Below is a small trained network, with its code and all its weights. Each question gives an input and a target symbol and asks what happens when units are switched off, that is, made to give their printed mean instead of their output.

import numpy as np


def w(rows, s, z=0):
    codes = np.array(rows[::2]) - 128.0
    scale = np.full(codes.shape[1], s)
    scale[-1] = z or s
    return codes * scale


def f(y):
    return np.maximum(y, 0)


def softmax(a):
    e = np.exp(a - a.max(-1, keepdims=True))
    return e / e.sum(-1, keepdims=True)


def log_softmax(a):
    a = a - a.max(-1, keepdims=True)
    return a - np.log(np.exp(a).sum(-1, keepdims=True))


def net(x, mask):
    ids = ['ΞΨΩεζλμ'.index(c) for c in x.split()]
    T = len(ids)
    res = E[ids] + P[:T]
    u = 0
    for l in range(2):
        q, k, v = (res @ M[l].T for M in (Q, K, V))
        z = softmax(np.where(np.tri(T) > 0, q @ k.T / 3**0.5, -1e9)) @ v
        res = res + np.where(mask[u], z, O[l][:, -1]) @ O[l][:, :-1]
        u += 1
        y = f(res @ A[l][:, :-1].T + A[l][:, -1])
        res = res + np.where(mask[u : u + 12], y, B[l][:, -1]) @ B[l][:, :-1]
        u += 12
    return log_softmax(res[-1] @ U[:, :-1].T + U[:, -1])


Q, K, V, O, A, B = {}, {}, {}, {}, {}, {}
E = w([
[173,142,71,162],'Ξ',
[173,189,116,54],'Ψ',
[143,180,80,67],'Ω',
[98,144,248,45],'ε',
[206,121,139,129],'ζ',
[146,102,156,31],'λ',
[136,212,139,177],'μ',
],0.018)
P = w([
[163,254,49,92],'0',
[107,110,156,104],'1',
[111,103,168,134],'2',
[106,98,184,158],'3',
[102,118,203,156],'4',
[98,120,207,148],'5',
[97,116,203,149],'6',
[108,113,196,135],'7',
],0.0081)
Q[0] = w([
[125,144,190,82],'L0H1',
[129,26,169,92],'L0H1',
[211,247,126,98],'L0H1',
],0.012)
K[0] = w([
[149,203,108,131],'L0H1',
[252,122,128,28],'L0H1',
[151,158,239,165],'L0H1',
],0.011)
V[0] = w([
[122,201,202,129],'L0H1',
[229,121,162,92],'L0H1',
[255,67,105,154],'L0H1',
],0.0096)
O[0] = w([
[142,141,126,231,254],'L0H1',
[112,207,148,89,156],'L0H1',
[67,134,2,158,67],'L0H1',
],0.0091,0.0089)
A[0] = w([
[55,134,50,114,129],'L0N1',
[206,105,39,208,120],'L0N2',
[171,180,207,171,86],'L0N3',
[133,39,73,188,143],'L0N4',
[90,192,169,167,250],'L0N5',
[198,127,112,151,185],'L0N6',
[84,94,190,62,228],'L0N7',
[148,188,93,66,168],'L0N8',
[131,187,140,131,2],'L0N9',
[139,3,166,65,118],'L0N10',
[140,67,254,98,116],'L0N11',
[145,167,172,123,102],'L0N12',
],0.0084,0.0028)
B[0] = w([
[153,7,34,12,132],'L0N1',
[174,133,125,33,152],'L0N2',
[176,160,76,132,248],'L0N3',
[73,147,223,77,130],'L0N4',
[138,101,160,154,228],'L0N5',
[154,163,171,122,166],'L0N6',
[125,81,25,46,171],'L0N7',
[20,205,167,172,153],'L0N8',
[111,122,76,166,155],'L0N9',
[253,153,27,117,144],'L0N10',
[169,131,4,113,199],'L0N11',
[106,79,75,95,188],'L0N12',
],0.0069,0.014)
Q[1] = w([
[63,108,159,169],'L1H1',
[89,235,155,255],'L1H1',
[173,205,131,132],'L1H1',
],0.0088)
K[1] = w([
[210,77,78,87],'L1H1',
[134,30,232,164],'L1H1',
[254,131,169,214],'L1H1',
],0.0071)
V[1] = w([
[216,133,133,86],'L1H1',
[156,2,110,60],'L1H1',
[234,213,34,201],'L1H1',
],0.0092)
O[1] = w([
[104,151,85,77,153],'L1H1',
[139,64,16,2,40],'L1H1',
[111,84,74,193,254],'L1H1',
],0.0076,0.028)
A[1] = w([
[194,136,156,73,185],'L1N1',
[125,146,150,133,149],'L1N2',
[79,110,148,180,49],'L1N3',
[111,141,140,130,110],'L1N4',
[129,106,156,163,3],'L1N5',
[123,153,157,139,101],'L1N6',
[144,103,101,49,115],'L1N7',
[92,117,144,80,242],'L1N8',
[57,252,157,80,53],'L1N9',
[135,88,117,171,125],'L1N10',
[130,149,120,133,87],'L1N11',
[144,166,221,184,64],'L1N12',
],0.016,0.0046)
B[1] = w([
[174,184,253,160,131],'L1N1',
[120,77,170,91,151],'L1N2',
[153,75,79,142,193],'L1N3',
[172,147,135,130,136],'L1N4',
[158,116,104,101,169],'L1N5',
[111,68,92,89,161],'L1N6',
[48,115,169,137,139],'L1N7',
[92,128,204,53,131],'L1N8',
[28,159,71,92,142],'L1N9',
[157,184,179,159,185],'L1N10',
[119,102,140,75,143],'L1N11',
[150,80,154,64,252],'L1N12',
],0.0066,0.038)
U = w([
[217,100,9,27,28],'Ξ',
[140,62,112,62,4],'Ψ',
[86,117,158,130,180],'Ω',
[255,242,109,48,169],'ε',
[71,151,107,225,64],'ζ',
[163,199,189,71,231],'λ',
[113,16,185,145,172],'μ',
],0.006,0.0022)

Each question gives the input, a string of symbols that net reads in full, and the target symbol t.
The units are the heads (3 rows each of Q, K, V and O) and the neurons (one row each of A and B). Each row of codes is followed by its name. A weight is (code - 128) times the scale printed after its matrix; where a second scale follows, it is the last column's (O, A, B and U).
mask holds one flag per unit, layer by layer, with each layer's heads first. A switched-off unit (its flag False) gives its mean, the last column of its rows in O or B, instead of its output. The means were averaged over made-up inputs and are rounded, as every weight is.
A unit's drop is (log p(t) with every unit on - log p(t) with that unit switched off) / (log p(t) with every unit on - log p(t) with every unit switched off).
The circuit of an input: a set's keep is (log p(t) with only the set's units on - log p(t) with every unit switched off) / (log p(t) with every unit on - log p(t) with every unit switched off). Starting from the 12 units with the biggest drops (on a tie, the unit counted first), units are removed one at a time, each time the one whose removal leaves the highest keep (on an exact tie, the one counted first), for as long as the keep stays at least 0.8.
circuit, biggest first: the units of the circuit, biggest drop first
unit that matters most: the unit with the biggest drop
top k neurons: the k neurons with the biggest drops, biggest first
top k neurons in layer l: the k neurons of layer l with the biggest drops, biggest first
drop of u: that unit's drop, to one decimal
input ε λ Ω ε Ξ, target ε: circuit, biggest first => (L1H1, L1N3, L0H1)
input λ Ξ Ξ, target λ: unit that matters most => L1H1
input λ μ ε ε, target λ: top 2 neurons in layer 1 => (L1N1, L1N7)
input ε μ μ μ λ μ ε, target Ξ: top 2 neurons => (L0N11, L0N7)
input ε Ω μ ε Ξ ζ Ψ ε, target Ξ: circuit, biggest first => (L0N11, L1H1)
input Ω Ξ Ω μ μ λ ε ε, target ε: top 4 neurons in layer 0 => (L0N8, L0N11, L0N10, L0N3)
input ζ ζ Ω, target ζ: top 2 neurons => (L1N12, L0N8)
input Ξ Ω μ ε Ω ε ε ε, target Ψ: circuit, biggest first => (L0H1, L1H1)
input λ λ λ Ω, target λ: top 3 neurons => (L0N3, L1N3, L0N11)
input ε ε ζ Ω, target ζ: top 2 neurons in layer 0 => (L0N7, L0N11)
input ζ λ ε, target Ω: top 3 neurons in layer 1 => (L1N12, L1N7, L1N9)
input ε Ω Ω μ Ω Ψ λ, target Ξ: top 2 neurons in layer 0 => (L0N11, L0N7)
input ζ ε λ, target Ω: top 3 neurons in layer 0 => (L0N3, L0N11, L0N8)
input λ ε μ λ, target λ: top 3 neurons => (L1N1, L0N3, L1N7)
input λ ζ Ψ Ξ ε, target λ: top 3 neurons => (L0N3, L1N3, L1N1)
input ε λ ζ μ μ μ λ, target Ξ: unit that matters most => L1H1
input μ μ Ω, target μ: top 4 neurons in layer 0 => (L0N11, L0N7, L0N3, L0N10)
input Ξ μ ζ λ Ω Ξ Ξ ε, target Ψ: top 2 neurons => (L0N1, L1N7)
input Ω Ψ Ω, target Ω: top 3 neurons in layer 0 => (L0N8, L0N11, L0N3)
input Ω ζ ε μ μ λ, target ε: unit that matters most => L0N8
input λ ζ ε λ ζ μ Ξ λ, target λ: top 2 neurons => (L1N1, L0N3)
input ε Ω ε ζ, target ε: drop of L1N12 => 0.1
input μ Ψ Ω ζ λ μ μ λ, target ζ: drop of L1N12 => 0.5
